Here is a tiny trained network, its code and every weight. The questions are about switching its units off for an input and a class, where a switched-off unit gives its printed mean instead of its output.

import numpy as np


def w(rows, s, z=0):
    codes = np.array(rows[::2]) - 128.0
    scale = np.full(codes.shape[1], s)
    scale[-1] = z or s
    return codes * scale


def f(y):
    return np.maximum(y, 0)


def log_softmax(a):
    a = a - a.max(-1, keepdims=True)
    return a - np.log(np.exp(a).sum(-1, keepdims=True))


def net(x, mask):
    res = np.array(x, float).reshape(1, 4) / 4 @ E
    y = f(res @ A[0][:, :-1].T + A[0][:, -1])
    res = res + np.where(mask, y, B[0][:, -1]) @ B[0][:, :-1]
    return log_softmax(res[-1] @ U[:, :-1].T + U[:, -1])


A, B = {}, {}
E = w([
[180,148,182,53,131,138,129,140,98,213,115],'x0',
[165,121,18,5,123,152,59,145,89,95,171],'x1',
[125,171,96,147,118,183,163,143,223,177,173],'x2',
[158,123,130,153,120,99,127,187,126,140,134],'x3',
],0.016)
A[0] = w([
[123,97,61,169,102,144,94,124,113,60,145,17],'n0',
[97,50,188,154,166,70,115,104,10,78,2,93],'n1',
[179,202,231,93,164,146,168,122,95,218,36,3],'n2',
[82,150,212,190,155,106,231,125,165,143,13,10],'n3',
[74,129,117,200,145,126,143,147,154,58,102,32],'n4',
[95,211,139,167,134,192,224,128,243,184,212,115],'n5',
[109,104,101,212,143,59,159,88,161,63,115,24],'n6',
],0.0095,0.0028)
B[0] = w([
[126,124,120,140,189,49,89,67,162,127,118,181],'n0',
[184,118,133,234,41,240,157,153,210,77,49,228],'n1',
[123,111,176,152,179,100,80,2,156,195,251,215],'n2',
[37,170,4,64,227,169,51,247,76,98,28,249],'n3',
[183,155,235,135,167,21,99,71,140,132,241,180],'n4',
[189,99,95,173,72,136,224,127,152,145,75,253],'n5',
[117,109,166,87,159,104,80,74,179,231,143,188],'n6',
],0.0098,0.022)
U = w([
[142,111,152,224,3,154,212,140,198,97,96,223],'0',
[97,129,63,57,175,123,49,177,107,70,112,137],'1',
[116,117,235,157,155,69,87,67,173,156,189,4],'2',
],0.011,0.0031)

Each question gives the input, the list of numbers given to net, and the class t.
The units are the neurons (one row each of A and B). Each row of codes is followed by its name. A weight is (code - 128) times the scale printed after its matrix; where a second scale follows, it is the last column's (A, B and U).
mask holds one flag per neuron, in row order. A switched-off neuron (its flag False) gives its mean, the last column of its row in B, instead of its output. The means were averaged over made-up inputs and are rounded, as every weight is.
A unit's drop is (log p(t) with every unit on - log p(t) with that unit switched off) / (log p(t) with every unit on - log p(t) with every unit switched off).
The circuit of an input: a set's keep is (log p(t) with only the set's units on - log p(t) with every unit switched off) / (log p(t) with every unit on - log p(t) with every unit switched off). Starting from all 7 units, units are removed one at a time, each time the one whose removal leaves the highest keep (on an exact tie, the one counted first), for as long as the keep stays at least 0.8.
circuit, biggest first: the units of the circuit, biggest drop first
unit that matters most: the unit with the biggest drop
k most important neurons: the k neurons with the biggest drops, biggest first
drop when u is switched off: that unit's drop, to one decimal
input [0,2,-3,1], class 0: unit that matters most -> n3
input [-2,-3,0,-1], class 1: circuit, biggest first -> (n3, n1)
input [6,-3,5,-1], class 2: 2 most important neurons -> (n2, n1)
input [8,-8,-2,7], class 1: 2 most important neurons -> (n3, n4)
input [3,4,-6,-7], class 0: 2 most important neurons -> (n3, n1)
input [-3,-4,2,5], class 1: 3 most important neurons -> (n3, n1, n2)
input [0,5,5,8], class 0: 3 most important neurons -> (n3, n2, n6)
input [-3,-2,0,-8], class 2: 4 most important neurons -> (n4, n1, n6, n3)
input [-8,-5,-2,-4], class 2: 2 most important neurons -> (n4, n6)
input [-4,-7,5,4], class 1: 2 most important neurons -> (n3, n1)
input [-3,2,2,-5], class 2: 4 most important neurons -> (n3, n1, n5, n0)
input [7,1,-5,6], class 2: 2 most important neurons -> (n2, n5)
input [0,-7,-6,6], class 1: 2 most important neurons -> (n3, n5)
input [8,6,2,-2], class 2: circuit, biggest first -> (n3)
input [-5,-6,1,-8], class 1: 2 most important neurons -> (n3, n2)
input [-6,1,0,-8], class 2: drop when n3 is switched off -> 0.2
input [-4,-7,-1,-4], class 1: drop when n3 is switched off -> 1.8
input [-3,-7,1,1], class 1: drop when n3 is switched off -> 1.6
